Below are the code and all the weights of a small trained network. Each question names an input and a class and asks about switching units off, where a switched-off unit gives its printed mean instead of its output.

import numpy as np


def w(rows, s, z=0):
    codes = np.array(rows[::2]) - 128.0
    scale = np.full(codes.shape[1], s)
    scale[-1] = z or s
    return codes * scale


def f(y):
    return np.maximum(y, 0)


def log_softmax(a):
    a = a - a.max(-1, keepdims=True)
    return a - np.log(np.exp(a).sum(-1, keepdims=True))


def net(x, mask):
    res = np.array(x, float).reshape(1, 3) / 4 @ E
    y = f(res @ A[0][:, :-1].T + A[0][:, -1])
    res = res + np.where(mask, y, B[0][:, -1]) @ B[0][:, :-1]
    return log_softmax(res[-1] @ U[:, :-1].T + U[:, -1])


A, B = {}, {}
E = w([
[180,50,192,235,131,157,76,252,94],'x0',
[148,129,201,170,146,252,123,16,202],'x1',
[58,39,53,23,7,158,254,132,178],'x2',
],0.0099)
A[0] = w([
[80,157,99,74,93,79,202,129,143,254],'N0',
[158,148,18,189,110,82,89,140,60,173],'N1',
[104,164,92,99,222,78,89,49,169,208],'N2',
[212,99,241,220,174,138,177,123,180,238],'N3',
[88,30,97,106,35,174,175,117,128,177],'N4',
[154,139,109,76,131,91,51,151,115,162],'N5',
[75,76,211,160,88,143,2,88,150,215],'N6',
],0.0098,0.0031)
B[0] = w([
[84,168,112,152,22,13,200,79,187,239],'N0',
[140,163,85,152,189,95,89,209,162,194],'N1',
[85,172,136,189,191,103,152,2,104,214],'N2',
[165,27,150,82,129,180,99,109,54,241],'N3',
[77,151,215,142,124,193,144,226,227,255],'N4',
[122,114,30,144,157,134,114,185,78,173],'N5',
[168,56,178,34,137,198,120,87,62,203],'N6',
],0.0092,0.015)
U = w([
[85,133,204,137,31,102,183,172,225,141],'0',
[167,164,77,180,195,55,46,192,88,251],'1',
[93,186,105,154,59,56,170,66,97,101],'2',
[155,133,237,122,185,132,163,58,78,14],'3',
[203,2,228,96,116,201,107,169,59,166],'4',
],0.0078,0.0014)

Each question gives the input, the list of numbers given to net, and the class t.
The units are the neurons (one row each of A and B). Each row of codes is followed by its name. A weight is (code - 128) times the scale printed after its matrix; where a second scale follows, it is the last column's (A, B and U).
mask holds one flag per neuron, in row order. A switched-off neuron (its flag False) gives its mean, the last column of its row in B, instead of its output. The means were averaged over made-up inputs and are rounded, as every weight is.
A unit's drop is (log p(t) with every unit on - log p(t) with that unit switched off) / (log p(t) with every unit on - log p(t) with every unit switched off).
The circuit of an input: a set's keep is (log p(t) with only the set's units on - log p(t) with every unit switched off) / (log p(t) with every unit on - log p(t) with every unit switched off). Starting from all 7 units, units are removed one at a time, each time the one whose removal leaves the highest keep (on an exact tie, the one counted first), for as long as the keep stays at least 0.8.
circuit, biggest first: the units of the circuit, biggest drop first
top k neurons: the k neurons with the biggest drops, biggest first
drop of u: that unit's drop, to one decimal
input [-8,5,-2], class 2: circuit, biggest first -> (N3, N4)
input [-1,5,-4], class 4: circuit, biggest first -> (N3)
input [-3,-3,-3], class 1: top 2 neurons -> (N0, N1)
input [1,2,1], class 4: top 2 neurons -> (N0, N2)
input [-1,7,-7], class 4: top 2 neurons -> (N3, N6)
input [-7,0,-4], class 2: top 2 neurons -> (N3, N6)
input [-2,8,3], class 4: top 2 neurons -> (N0, N6)
input [5,-4,0], class 1: drop of N1 -> 0.1
input [1,6,-4], class 4: drop of N0 -> 0.0
input [1,7,-8], class 4: drop of N3 -> 0.3
input [0,7,-6], class 4: drop of N3 -> 0.5
